Here is a tiny trained network, its code and every weight. The questions are about switching its units off for an input and a target symbol, where a switched-off unit gives its printed mean instead of its output.

import numpy as np


def w(rows, s, z=0):
    codes = np.array(rows[::2]) - 128.0
    scale = np.full(codes.shape[1], s)
    scale[-1] = z or s
    return codes * scale


def f(y):
    return np.maximum(y, 0)


def softmax(a):
    e = np.exp(a - a.max(-1, keepdims=True))
    return e / e.sum(-1, keepdims=True)


def log_softmax(a):
    a = a - a.max(-1, keepdims=True)
    return a - np.log(np.exp(a).sum(-1, keepdims=True))


def net(x, mask):
    ids = ['αβγδηθλξτφψ'.index(c) for c in x.split()]
    T = len(ids)
    res = E[ids] + P[:T]
    r = res
    for j in range(2):
        rows = slice(2 * j, 2 * j + 2)
        q, k, v = (r @ M[0][rows].T for M in (Q, K, V))
        z = softmax(np.where(np.tri(T) > 0, q @ k.T / 2**0.5, -1e9)) @ v
        o = O[0][rows]
        res = res + np.where(mask[j], z, o[:, -1]) @ o[:, :-1]
    y = f(res @ A[0][:, :-1].T + A[0][:, -1])
    res = res + np.where(mask[2:10], y, B[0][:, -1]) @ B[0][:, :-1]
    return log_softmax(res[-1] @ U[:, :-1].T + U[:, -1])


Q, K, V, O, A, B = {}, {}, {}, {}, {}, {}
E = w([
[65,155,44,108,155,164],'α',
[19,119,95,163,82,219],'β',
[163,115,42,101,92,59],'γ',
[52,117,78,114,69,34],'δ',
[118,64,184,187,168,170],'η',
[38,134,113,92,247,144],'θ',
[148,147,75,115,221,209],'λ',
[152,192,47,183,69,198],'ξ',
[97,123,122,84,211,44],'τ',
[84,124,148,211,99,81],'φ',
[113,228,86,197,147,94],'ψ',
],0.011)
P = w([
[83,254,199,29,63,179],'0',
[86,195,154,102,108,140],'1',
[89,161,112,127,138,139],'2',
[85,135,89,150,148,129],'3',
[88,112,74,168,161,129],'4',
[78,102,58,189,173,117],'5',
[87,85,44,205,185,110],'6',
[80,80,20,222,190,109],'7',
[68,57,24,217,196,116],'8',
],0.0069)
Q[0] = w([
[241,101,248,59,94,133],'h0',
[137,177,124,43,134,116],'h0',
[134,210,100,152,62,125],'h1',
[247,118,214,100,66,124],'h1',
],0.013)
K[0] = w([
[149,214,166,63,85,146],'h0',
[175,100,252,128,84,174],'h0',
[191,80,217,122,148,161],'h1',
[101,184,186,20,101,127],'h1',
],0.012)
V[0] = w([
[108,37,255,166,184,135],'h0',
[101,132,73,4,201,7],'h0',
[90,48,228,118,170,74],'h1',
[252,192,149,205,205,119],'h1',
],0.0087)
O[0] = w([
[56,92,199,199,90,166,48],'h0',
[79,171,126,7,98,128,240],'h0',
[106,36,183,73,136,143,4],'h1',
[191,231,235,131,162,155,60],'h1',
],0.011,0.0033)
A[0] = w([
[112,140,144,138,111,66,179],'n0',
[134,164,148,70,135,184,119],'n1',
[122,127,134,96,241,169,73],'n2',
[135,81,99,178,125,132,166],'n3',
[178,126,137,137,2,80,255],'n4',
[211,106,146,58,165,89,232],'n5',
[76,135,150,138,164,159,210],'n6',
[95,167,140,162,142,170,140],'n7',
],0.01,0.0032)
B[0] = w([
[125,98,240,158,114,133,192],'n0',
[124,165,153,106,194,162,197],'n1',
[161,66,191,142,108,211,209],'n2',
[123,124,120,203,150,122,242],'n3',
[194,87,217,148,2,160,192],'n4',
[194,9,170,124,253,65,182],'n5',
[160,150,141,94,48,142,252],'n6',
[145,166,183,122,130,83,225],'n7',
],0.0084,0.0045)
U = w([
[98,129,20,78,185,136,105],'α',
[85,69,37,199,150,118,3],'β',
[209,57,74,93,150,83,173],'γ',
[94,128,128,63,14,101,137],'δ',
[130,65,164,163,156,169,108],'η',
[44,161,154,48,84,221,106],'θ',
[205,134,157,118,224,199,147],'λ',
[202,179,114,148,68,171,155],'ξ',
[82,97,145,84,255,60,194],'τ',
[123,95,243,193,49,146,176],'φ',
[130,217,163,180,203,23,100],'ψ',
],0.0068,0.0038)

Each question gives the input, a string of symbols that net reads in full, and the target symbol t.
The units are the heads (2 rows each of Q, K, V and O) and the neurons (one row each of A and B). Each row of codes is followed by its name. A weight is (code - 128) times the scale printed after its matrix; where a second scale follows, it is the last column's (O, A, B and U).
mask holds one flag per unit, heads first, then neurons. A switched-off unit (its flag False) gives its mean, the last column of its rows in O or B, instead of its output. The means were averaged over made-up inputs and are rounded, as every weight is.
A unit's drop is (log p(t) with every unit on - log p(t) with that unit switched off) / (log p(t) with every unit on - log p(t) with every unit switched off).
The circuit of an input: a set's keep is (log p(t) with only the set's units on - log p(t) with every unit switched off) / (log p(t) with every unit on - log p(t) with every unit switched off). Starting from all 10 units, units are removed one at a time, each time the one whose removal leaves the highest keep (on an exact tie, the one counted first), for as long as the keep stays at least 0.8.
units of the circuit, in order: the units of the circuit, biggest drop first
most important unit: the unit with the biggest drop
top k neurons: the k neurons with the biggest drops, biggest first
heads that matter: for each layer, one digit per head in row order, 1 if its drop is at least 0.15 and else 0, layers parted by /
drop of u: that unit's drop, to one decimal
input α η η ψ φ ψ ψ η α, target φ: heads that matter	11
input ξ β λ η α, target φ: units of the circuit, in order	h0
input ξ δ η τ ξ, target θ: units of the circuit, in order	h0, h1, n5
input δ λ β η, target β: heads that matter	11
input φ β ξ η, target ψ: units of the circuit, in order	h1, h0, n2, n3
input λ τ η γ, target φ: units of the circuit, in order	h0, n4
input ξ η ξ ψ δ η η τ, target φ: units of the circuit, in order	h0, h1
input ξ θ β δ θ ξ λ φ, target φ: units of the circuit, in order	h0, n0
input δ φ γ γ, target γ: heads that matter	10
input ξ η δ, target φ: units of the circuit, in order	h0, n4
input γ η τ, target φ: heads that matter	10
input ξ φ λ λ φ γ η ξ θ, target ψ: heads that matter	01
input α ξ γ τ ξ θ β θ δ, target δ: units of the circuit, in order	h0, n4
input ξ ξ φ τ ξ ξ θ, target θ: units of the circuit, in order	h0
input γ γ λ, target λ: heads that matter	11
input φ β α, target α: heads that matter	01
input λ τ τ, target τ: heads that matter	11
input β θ α ξ α ξ ψ, target ψ: heads that matter	01
input ξ ψ φ ξ φ α η ξ τ, target ψ: heads that matter	01
input λ β α γ, target γ: most important unit	h0
input α γ ξ ξ η τ δ δ ξ, target α: heads that matter	10
input θ ξ η ξ, target φ: heads that matter	10
input θ β ξ ξ γ η δ, target φ: top 2 neurons	n0, n4
input θ α β, target β: heads that matter	11
input τ λ η β, target φ: drop of n2	-0.1
